Below is a small trained network, with its code and all its weights. Each question gives an input and a class and asks what happens when units are switched off, that is, made to give their printed mean instead of their output.

import numpy as np


def w(rows, s, z=0):
    codes = np.array(rows[::2]) - 128.0
    scale = np.full(codes.shape[1], s)
    scale[-1] = z or s
    return codes * scale


def norm(h):
    return h / np.sqrt((h * h).mean(-1, keepdims=True) + 1e-5)


def f(y):
    return np.maximum(y, 0)


def log_softmax(a):
    a = a - a.max(-1, keepdims=True)
    return a - np.log(np.exp(a).sum(-1, keepdims=True))


def net(x, mask):
    res = np.array(x, float).reshape(1, 5) / 4 @ E
    u = 0
    for l in range(2):
        y = f(norm(res) @ A[l][:, :-1].T + A[l][:, -1])
        res = res + np.where(mask[u : u + 15], y, B[l][:, -1]) @ B[l][:, :-1]
        u += 15
    return log_softmax(norm(res)[-1] @ U[:, :-1].T + U[:, -1])


A, B = {}, {}
E = w([
[2,98,132],'x0',
[127,128,128],'x1',
[125,203,192],'x2',
[128,127,128],'x3',
[72,208,72],'x4',
],0.0037)
A[0] = w([
[140,191,3,48],'0.n1',
[102,118,135,59],'0.n2',
[78,226,82,184],'0.n3',
[163,64,210,172],'0.n4',
[120,108,117,253],'0.n5',
[189,142,121,175],'0.n6',
[115,188,75,209],'0.n7',
[208,165,58,89],'0.n8',
[255,158,134,185],'0.n9',
[115,115,88,77],'0.n10',
[159,187,59,109],'0.n11',
[195,76,176,97],'0.n12',
[87,103,184,201],'0.n13',
[113,48,97,208],'0.n14',
[166,193,104,87],'0.n15',
],0.0073,0.0023)
B[0] = w([
[137,77,153,180],'0.n1',
[167,169,116,135],'0.n2',
[151,197,86,218],'0.n3',
[1,177,133,212],'0.n4',
[79,89,130,180],'0.n5',
[94,181,101,193],'0.n6',
[213,128,118,195],'0.n7',
[105,27,175,193],'0.n8',
[74,186,66,255],'0.n9',
[177,86,90,139],'0.n10',
[214,94,227,177],'0.n11',
[89,143,76,193],'0.n12',
[162,80,205,188],'0.n13',
[136,74,60,190],'0.n14',
[190,114,138,174],'0.n15',
],0.0047,0.005)
A[1] = w([
[181,54,128,115],'1.n1',
[106,88,21,161],'1.n2',
[69,55,159,111],'1.n3',
[107,67,27,202],'1.n4',
[179,64,132,83],'1.n5',
[185,68,136,33],'1.n6',
[121,49,95,114],'1.n7',
[39,156,104,49],'1.n8',
[84,192,171,210],'1.n9',
[95,179,184,165],'1.n10',
[53,187,153,125],'1.n11',
[134,255,151,247],'1.n12',
[249,111,146,255],'1.n13',
[117,93,43,166],'1.n14',
[100,171,181,154],'1.n15',
],0.0067,0.0017)
B[1] = w([
[112,118,240,158],'1.n1',
[113,177,142,218],'1.n2',
[137,137,180,187],'1.n3',
[117,195,127,227],'1.n4',
[127,129,254,149],'1.n5',
[221,144,228,143],'1.n6',
[122,138,103,178],'1.n7',
[179,127,109,191],'1.n8',
[195,80,74,208],'1.n9',
[142,34,149,187],'1.n10',
[216,70,86,201],'1.n11',
[59,63,71,254],'1.n12',
[150,171,166,198],'1.n13',
[68,217,138,200],'1.n14',
[165,88,173,178],'1.n15',
],0.0054,0.0048)
U = w([
[60,237,67,192],'0',
[152,44,29,208],'1',
[198,157,228,79],'2',
[211,193,87,69],'3',
[15,106,176,124],'4',
[133,8,201,4],'5',
],0.014,0.0025)

Each question gives the input, the list of numbers given to net, and the class t.
The units are the neurons (one row each of A and B). Each row of codes is followed by its name. A weight is (code - 128) times the scale printed after its matrix; where a second scale follows, it is the last column's (A, B and U).
mask holds one flag per neuron, layer by layer. A switched-off neuron (its flag False) gives its mean, the last column of its row in B, instead of its output. The means were averaged over made-up inputs and are rounded, as every weight is.
A unit's drop is (log p(t) with every unit on - log p(t) with that unit switched off) / (log p(t) with every unit on - log p(t) with every unit switched off).
unit that matters most: the unit with the biggest drop
k most important neurons: the k neurons with the biggest drops, biggest first
top k neurons in layer l: the k neurons of layer l with the biggest drops, biggest first
drop of u: that unit's drop, to one decimal
input [2,-4,4,2,0], class 5: top 2 neurons in layer 0 => [0.n9; 0.n13]
input [-8,-3,-4,-3,8], class 2: unit that matters most => 0.n11
input [1,2,-8,6,0], class 4: top 2 neurons in layer 1 => [1.n1; 1.n5]
input [-8,-8,-4,3,3], class 2: 2 most important neurons => [0.n8; 0.n11]
input [-8,-4,-5,0,-8], class 0: 3 most important neurons => [0.n9; 0.n4; 0.n12]
input [-4,7,-7,1,1], class 2: 3 most important neurons => [0.n4; 0.n8; 0.n11]
input [4,4,-2,2,-7], class 4: top 2 neurons in layer 0 => [0.n4; 0.n14]
input [-7,0,1,-2,-8], class 1: top 3 neurons in layer 0 => [0.n4; 0.n14; 0.n7]
input [2,6,-8,1,-3], class 4: top 2 neurons in layer 0 => [0.n9; 0.n3]
input [6,1,1,0,-2], class 5: top 3 neurons in layer 0 => [0.n13; 0.n9; 0.n12]
input [-1,6,2,6,5], class 3: 2 most important neurons => [0.n3; 0.n13]
input [1,8,5,0,8], class 1: drop of 1.n12 => 0.4
input [-8,-3,-5,8,7], class 2: drop of 0.n8 => 0.2
input [-4,-8,-3,3,7], class 2: drop of 0.n11 => 0.1
input [-4,6,-3,-1,-4], class 0: drop of 0.n5 => 0.0
input [0,-2,-8,1,6], class 2: unit that matters most => 0.n9
